Below is a small trained network, with its code and all its weights. Each question gives an input and a class and asks what happens when units are switched off, that is, made to give their printed mean instead of their output.

import numpy as np


def w(rows, s, z=0):
    codes = np.array(rows[::2]) - 128.0
    scale = np.full(codes.shape[1], s)
    scale[-1] = z or s
    return codes * scale


def norm(h):
    return h / np.sqrt((h * h).mean(-1, keepdims=True) + 1e-5)


def f(y):
    return y / 2 * (1 + np.tanh(0.7978845608 * (y + 0.044715 * y**3)))


def log_softmax(a):
    a = a - a.max(-1, keepdims=True)
    return a - np.log(np.exp(a).sum(-1, keepdims=True))


def net(x, mask):
    res = np.array(x, float).reshape(1, 3) / 4 @ E
    u = 0
    for l in range(2):
        y = f(norm(res) @ A[l][:, :-1].T + A[l][:, -1])
        res = res + np.where(mask[u : u + 8], y, B[l][:, -1]) @ B[l][:, :-1]
        u += 8
    return log_softmax(norm(res)[-1] @ U[:, :-1].T + U[:, -1])


A, B = {}, {}
E = w([
[115,175,169,138,215,12,209,81,95,156],'x0',
[146,46,34,27,45,132,181,87,87,203],'x1',
[173,247,65,155,79,108,3,49,44,104],'x2',
],0.011)
A[0] = w([
[163,196,90,127,138,89,112,137,99,132,165],'0.n0',
[97,131,99,134,61,211,104,150,100,124,163],'0.n1',
[47,76,144,79,129,195,110,1,61,106,4],'0.n2',
[118,113,124,151,53,195,71,147,179,152,17],'0.n3',
[238,192,57,82,152,153,77,197,123,150,66],'0.n4',
[196,110,130,90,186,147,194,186,152,147,157],'0.n5',
[62,144,180,146,220,144,68,74,118,103,148],'0.n6',
[100,99,113,114,94,94,178,79,85,146,68],'0.n7',
],0.0087,0.0042)
B[0] = w([
[45,80,164,147,115,130,152,124,158,144,226],'0.n0',
[141,100,125,87,173,120,66,135,180,133,229],'0.n1',
[181,168,134,178,91,118,142,147,143,97,147],'0.n2',
[155,104,94,53,193,135,54,120,154,120,193],'0.n3',
[96,80,155,146,97,154,158,104,130,127,182],'0.n4',
[9,124,116,135,106,150,105,120,114,139,240],'0.n5',
[189,175,98,143,91,101,136,196,147,151,255],'0.n6',
[176,164,135,154,136,112,106,183,171,119,202],'0.n7',
],0.014,0.0054)
A[1] = w([
[64,211,18,105,63,144,87,177,57,170,184],'1.n0',
[222,35,173,154,40,108,209,115,185,165,100],'1.n1',
[154,138,39,76,72,78,128,97,91,179,69],'1.n2',
[118,179,72,123,80,87,49,75,96,149,119],'1.n3',
[114,158,121,142,101,128,95,33,51,113,93],'1.n4',
[131,156,127,90,217,6,170,64,97,168,87],'1.n5',
[104,87,142,110,169,51,108,116,204,154,255],'1.n6',
[151,66,101,78,108,134,212,151,128,165,107],'1.n7',
],0.018,0.0037)
B[1] = w([
[214,111,124,102,124,92,164,66,122,132,199],'1.n0',
[185,136,115,112,117,94,160,99,123,140,185],'1.n1',
[125,231,158,201,147,117,71,174,130,101,198],'1.n2',
[38,93,152,127,159,140,224,185,129,135,204],'1.n3',
[80,95,156,150,119,107,180,97,122,155,164],'1.n4',
[148,62,82,62,119,223,4,142,173,96,213],'1.n5',
[158,145,117,142,86,90,176,65,73,136,247],'1.n6',
[85,169,172,187,165,136,105,178,145,97,199],'1.n7',
],0.014,0.015)
U = w([
[134,30,81,64,117,191,8,98,191,90,225],'0',
[2,53,173,164,121,107,226,110,157,136,188],'1',
[162,247,159,221,143,89,96,207,176,87,220],'2',
[244,93,92,88,87,82,159,28,121,148,154],'3',
[134,162,125,92,150,176,142,137,88,167,1],'4',
[149,146,127,111,158,160,110,124,62,175,6],'5',
[143,144,128,110,153,158,122,138,53,186,4],'6',
[122,159,113,99,182,158,142,107,61,153,27],'7',
],0.014,0.004)

Each question gives the input, the list of numbers given to net, and the class t.
The units are the neurons (one row each of A and B). Each row of codes is followed by its name. A weight is (code - 128) times the scale printed after its matrix; where a second scale follows, it is the last column's (A, B and U).
mask holds one flag per neuron, layer by layer. A switched-off neuron (its flag False) gives its mean, the last column of its row in B, instead of its output. The means were averaged over made-up inputs and are rounded, as every weight is.
A unit's drop is (log p(t) with every unit on - log p(t) with that unit switched off) / (log p(t) with every unit on - log p(t) with every unit switched off).
The circuit of an input: a set's keep is (log p(t) with only the set's units on - log p(t) with every unit switched off) / (log p(t) with every unit on - log p(t) with every unit switched off). Starting from the 12 units with the biggest drops (on a tie, the unit counted first), units are removed one at a time, each time the one whose removal leaves the highest keep (on an exact tie, the one counted first), for as long as the keep stays at least 0.8.
circuit, biggest first: the units of the circuit, biggest drop first
most important unit: the unit with the biggest drop
k most important neurons of layer l: the k neurons of layer l with the biggest drops, biggest first
drop of u: that unit's drop, to one decimal
input [-4,5,1], class 2: 2 most important neurons of layer 1 -> [1.n2, 1.n5]
input [-3,2,3], class 3: 3 most important neurons of layer 1 -> [1.n6, 1.n5, 1.n7]
input [-8,-8,-1], class 0: circuit, biggest first -> [1.n2]
input [-3,8,-7], class 2: 2 most important neurons of layer 0 -> [0.n0, 0.n4]
input [-1,1,-3], class 3: 3 most important neurons of layer 1 -> [1.n0, 1.n3, 1.n5]
input [3,0,2], class 3: 3 most important neurons of layer 0 -> [0.n0, 0.n6, 0.n3]
input [1,-4,-4], class 1: 2 most important neurons of layer 0 -> [0.n5, 0.n7]
input [-2,1,-3], class 3: 2 most important neurons of layer 0 -> [0.n5, 0.n0]
input [-2,-3,-3], class 3: circuit, biggest first -> [1.n3, 1.n7, 1.n2]
input [-5,-4,-2], class 0: 3 most important neurons of layer 1 -> [1.n0, 1.n2, 1.n1]
input [2,3,-2], class 3: circuit, biggest first -> [0.n5, 1.n0]
input [5,7,-2], class 2: 2 most important neurons of layer 1 -> [1.n2, 1.n7]
input [1,1,0], class 3: 3 most important neurons of layer 1 -> [1.n2, 1.n7, 1.n3]
input [0,7,-3], class 2: most important unit -> 1.n7
input [-3,0,3], class 3: 3 most important neurons of layer 1 -> [1.n6, 1.n5, 1.n7]
input [-4,6,5], class 2: 2 most important neurons of layer 1 -> [1.n2, 1.n5]
input [-6,-3,7], class 1: 2 most important neurons of layer 1 -> [1.n3, 1.n5]
input [0,4,-1], class 2: 2 most important neurons of layer 1 -> [1.n2, 1.n7]
input [6,-4,1], class 0: drop of 1.n5 -> 0.9
input [-1,-1,0], class 3: most important unit -> 1.n5
input [7,1,3], class 0: drop of 1.n5 -> 1.1
input [2,-1,-2], class 3: drop of 1.n1 -> 0.0
input [1,8,3], class 2: drop of 1.n2 -> 0.2
